Below are the code and all the weights of a small trained network. Each question names an input and a class and asks about switching units off, where a switched-off unit gives its printed mean instead of its output.

import numpy as np


def w(rows, s, z=0):
    codes = np.array(rows[::2]) - 128.0
    scale = np.full(codes.shape[1], s)
    scale[-1] = z or s
    return codes * scale


def f(y):
    return np.maximum(y, 0)


def log_softmax(a):
    a = a - a.max(-1, keepdims=True)
    return a - np.log(np.exp(a).sum(-1, keepdims=True))


def net(x, mask):
    res = np.array(x, float).reshape(1, 8) / 4 @ E
    y = f(res @ A[0][:, :-1].T + A[0][:, -1])
    res = res + np.where(mask, y, B[0][:, -1]) @ B[0][:, :-1]
    return log_softmax(res[-1] @ U[:, :-1].T + U[:, -1])


A, B = {}, {}
E = w([
[176,90,130,121,145,96,168,123],'x0',
[115,98,114,159,67,136,145,98],'x1',
[115,108,129,142,158,217,89,110],'x2',
[76,146,131,112,121,131,92,127],'x3',
[202,102,38,130,73,127,179,149],'x4',
[162,158,135,228,132,191,116,105],'x5',
[140,155,128,106,160,126,180,42],'x6',
[111,180,78,197,185,39,1,154],'x7',
],0.0091)
A[0] = w([
[65,198,168,70,177,116,109,68,227],'neuron 1',
[143,157,197,45,152,200,165,157,171],'neuron 2',
[215,113,105,127,105,197,154,126,185],'neuron 3',
[125,158,178,119,132,193,148,68,233],'neuron 4',
[95,147,153,90,156,215,113,24,196],'neuron 5',
[116,170,98,200,130,104,18,189,164],'neuron 6',
[156,166,141,139,111,158,197,70,125],'neuron 7',
[97,169,135,204,160,120,2,151,197],'neuron 8',
[206,125,117,178,62,225,180,118,200],'neuron 9',
[139,80,79,177,99,9,68,204,254],'neuron 10',
[42,211,208,135,223,187,116,117,224],'neuron 11',
[151,180,99,148,33,138,169,99,190],'neuron 12',
[76,121,117,93,149,39,121,96,199],'neuron 13',
[125,152,43,185,147,154,109,105,123],'neuron 14',
[177,108,77,64,116,78,153,144,217],'neuron 15',
],0.0085,0.0034)
B[0] = w([
[83,135,149,68,127,125,80,108,197],'neuron 1',
[137,112,97,89,109,176,136,66,183],'neuron 2',
[213,103,53,184,124,64,159,102,186],'neuron 3',
[141,79,81,156,129,141,76,93,183],'neuron 4',
[96,77,83,143,163,161,71,100,193],'neuron 5',
[120,254,131,136,185,118,117,179,238],'neuron 6',
[180,119,94,172,117,170,131,133,170],'neuron 7',
[107,151,195,238,163,201,127,174,247],'neuron 8',
[149,65,31,208,89,73,143,104,208],'neuron 9',
[111,213,139,124,147,69,190,155,233],'neuron 10',
[71,80,225,135,158,232,33,105,222],'neuron 11',
[176,156,77,169,66,125,156,107,173],'neuron 12',
[90,186,112,29,195,114,112,130,176],'neuron 13',
[162,108,122,191,197,100,158,164,174],'neuron 14',
[146,171,121,66,104,42,194,144,181],'neuron 15',
],0.0075,0.014)
U = w([
[186,60,41,255,94,134,199,79,127],'0',
[90,71,179,172,179,218,82,44,67],'1',
[95,163,182,197,199,166,180,237,14],'2',
[108,137,109,49,147,117,242,128,254],'3',
],0.0083,0.0014)

Each question gives the input, the list of numbers given to net, and the class t.
The units are the neurons (one row each of A and B). Each row of codes is followed by its name. A weight is (code - 128) times the scale printed after its matrix; where a second scale follows, it is the last column's (A, B and U).
mask holds one flag per neuron, in row order. A switched-off neuron (its flag False) gives its mean, the last column of its row in B, instead of its output. The means were averaged over made-up inputs and are rounded, as every weight is.
A unit's drop is (log p(t) with every unit on - log p(t) with that unit switched off) / (log p(t) with every unit on - log p(t) with every unit switched off).
The circuit of an input: a set's keep is (log p(t) with only the set's units on - log p(t) with every unit switched off) / (log p(t) with every unit on - log p(t) with every unit switched off). Starting from the 12 units with the biggest drops (on a tie, the unit counted first), units are removed one at a time, each time the one whose removal leaves the highest keep (on an exact tie, the one counted first), for as long as the keep stays at least 0.8.
units of the circuit, in order: the units of the circuit, biggest drop first
top k neurons: the k neurons with the biggest drops, biggest first
drop when u is switched off: that unit's drop, to one decimal
input [-5,3,-3,6,8,8,-1,6], class 2: units of the circuit, in order : (neuron 6)
input [7,-2,-2,-2,6,0,-4,4], class 3: units of the circuit, in order : (neuron 8; neuron 15; neuron 10)
input [1,1,3,8,1,3,1,-3], class 0: units of the circuit, in order : (neuron 9; neuron 8)
input [-7,-3,-2,8,7,1,5,0], class 0: top 3 neurons : (neuron 10; neuron 6; neuron 12)
input [3,4,5,-8,-2,-6,-4,1], class 3: units of the circuit, in order : (neuron 8; neuron 11; neuron 9)
input [-1,-2,1,0,-1,-6,-4,-7], class 3: top 2 neurons : (neuron 11; neuron 8)
input [-6,-7,-3,-1,3,0,3,-2], class 3: top 2 neurons : (neuron 8; neuron 9)
input [8,5,5,6,-2,5,5,8], class 2: top 2 neurons : (neuron 6; neuron 8)
input [1,2,-7,4,-6,-5,5,4], class 3: top 2 neurons : (neuron 13; neuron 1)
input [-7,-5,-8,6,-6,-8,3,-3], class 1: top 2 neurons : (neuron 11; neuron 10)
input [-5,3,0,-6,0,-8,-2,1], class 3: drop when neuron 8 is switched off : 0.2
input [4,-6,-7,2,-4,6,-3,-7], class 0: drop when neuron 8 is switched off : 0.1
input [7,6,-7,6,3,1,1,4], class 3: drop when neuron 8 is switched off : 0.1
input [8,-3,2,5,-1,-1,3,-6], class 0: top neuron : (neuron 11)
